Here is a tiny trained network, its code and every weight. The questions are about switching its units off for an input and a class, where a switched-off unit gives its printed mean instead of its output.

import numpy as np


def w(rows, s, z=0):
    codes = np.array(rows[::2]) - 128.0
    scale = np.full(codes.shape[1], s)
    scale[-1] = z or s
    return codes * scale


def f(y):
    return y / 2 * (1 + np.tanh(0.7978845608 * (y + 0.044715 * y**3)))


def log_softmax(a):
    a = a - a.max(-1, keepdims=True)
    return a - np.log(np.exp(a).sum(-1, keepdims=True))


def net(x, mask):
    res = np.array(x, float).reshape(1, 8) / 4 @ E
    y = f(res @ A[0][:, :-1].T + A[0][:, -1])
    res = res + np.where(mask, y, B[0][:, -1]) @ B[0][:, :-1]
    return log_softmax(res[-1] @ U[:, :-1].T + U[:, -1])


A, B = {}, {}
E = w([
[127,132,117,115,125,124,124,124],'x0',
[125,121,127,134,126,129,130,126],'x1',
[132,136,128,128,129,123,127,129],'x2',
[129,135,126,124,132,127,127,128],'x3',
[8,233,144,185,115,40,212,97],'x4',
[206,189,162,93,48,202,252,114],'x5',
[129,126,123,121,129,131,123,123],'x6',
[50,52,104,51,43,127,169,253],'x7',
],0.0044)
A[0] = w([
[123,137,110,150,115,152,123,102,4],'n0',
[250,159,157,222,156,77,114,73,135],'n1',
[28,61,104,153,186,91,41,101,96],'n2',
[41,182,151,191,69,92,167,99,66],'n3',
[211,176,147,89,72,152,235,101,121],'n4',
[253,66,118,73,104,187,54,154,96],'n5',
[173,153,98,185,173,153,119,46,76],'n6',
[4,252,119,115,133,103,195,119,80],'n7',
[197,198,98,159,177,127,97,64,88],'n8',
[102,94,87,135,49,116,142,248,56],'n9',
[70,52,112,86,65,115,176,223,130],'n10',
[206,155,127,132,66,174,232,120,76],'n11',
],0.0071,0.0042)
B[0] = w([
[117,138,186,94,206,101,103,169,84],'n0',
[101,163,153,88,102,165,183,120,254],'n1',
[82,112,120,125,105,107,33,177,232],'n2',
[213,87,124,112,197,126,124,141,204],'n3',
[57,99,99,164,110,92,46,160,236],'n4',
[232,107,111,156,204,57,176,128,245],'n5',
[99,150,175,81,161,144,150,116,182],'n6',
[252,75,105,139,180,110,150,129,252],'n7',
[102,142,191,64,117,163,161,166,200],'n8',
[116,172,209,69,177,156,129,110,181],'n9',
[103,195,180,105,125,181,179,87,251],'n10',
[74,100,120,111,148,100,12,161,199],'n11',
],0.015,0.0034)
U = w([
[255,73,101,135,211,97,163,124,78],'0',
[85,197,203,72,128,204,180,99,72],'1',
[60,90,94,135,114,96,7,176,78],'2',
[140,127,83,155,82,143,153,97,254],'3',
],0.0063,0.0071)

Each question gives the input, the list of numbers given to net, and the class t.
The units are the neurons (one row each of A and B). Each row of codes is followed by its name. A weight is (code - 128) times the scale printed after its matrix; where a second scale follows, it is the last column's (A, B and U).
mask holds one flag per neuron, in row order. A switched-off neuron (its flag False) gives its mean, the last column of its row in B, instead of its output. The means were averaged over made-up inputs and are rounded, as every weight is.
A unit's drop is (log p(t) with every unit on - log p(t) with that unit switched off) / (log p(t) with every unit on - log p(t) with every unit switched off).
The circuit of an input: a set's keep is (log p(t) with only the set's units on - log p(t) with every unit switched off) / (log p(t) with every unit on - log p(t) with every unit switched off). Starting from all 12 units, units are removed one at a time, each time the one whose removal leaves the highest keep (on an exact tie, the one counted first), for as long as the keep stays at least 0.8.
units of the circuit, in order: the units of the circuit, biggest drop first
unit that matters most: the unit with the biggest drop
top k neurons: the k neurons with the biggest drops, biggest first
drop of u: that unit's drop, to one decimal
input [7,-5,7,-3,2,-1,1,6], class 1: top 3 neurons => [n10, n9, n5]
input [-5,-7,6,5,8,8,-2,6], class 0: top neuron => [n7]
input [3,8,7,-7,-3,5,-1,-2], class 2: units of the circuit, in order => [n4, n11]
input [-7,0,6,7,4,-6,5,-8], class 1: units of the circuit, in order => [n1, n8]
input [-8,4,-4,-2,-6,8,2,7], class 2: top 3 neurons => [n11, n4, n7]
input [1,-6,0,-5,-4,7,1,-6], class 2: top 3 neurons => [n4, n11, n10]
input [-2,8,-5,6,6,-1,-6,8], class 1: top 3 neurons => [n10, n9, n5]
input [6,-6,6,4,-6,0,3,-8], class 1: top 2 neurons => [n1, n8]
input [5,-2,6,6,-4,8,-8,-7], class 2: top 4 neurons => [n4, n11, n10, n9]
input [-7,-5,-1,2,8,3,4,-4], class 0: top 2 neurons => [n7, n3]
input [2,8,-5,-4,-3,3,6,7], class 1: top 3 neurons => [n10, n9, n7]
input [1,-8,-1,5,7,-5,-2,-6], class 0: top 3 neurons => [n7, n3, n10]
input [7,-8,-5,8,-5,6,6,-3], class 2: top 2 neurons => [n4, n11]
input [-4,-3,-2,-6,-6,-7,-5,8], class 1: units of the circuit, in order => [n10]
input [4,-7,6,-3,0,5,2,7], class 1: top 3 neurons => [n10, n9, n2]
input [7,7,-4,3,-3,4,-1,-7], class 1: top 4 neurons => [n1, n8, n6, n7]
input [-2,6,-7,5,8,1,8,3], class 0: drop of n7 => 0.2
input [1,-1,2,8,-6,8,5,1], class 2: drop of n10 => 0.0
input [6,0,-8,-6,0,-2,3,7], class 1: drop of n9 => 0.1
input [7,7,-1,-2,6,-3,4,3], class 0: unit that matters most => n7
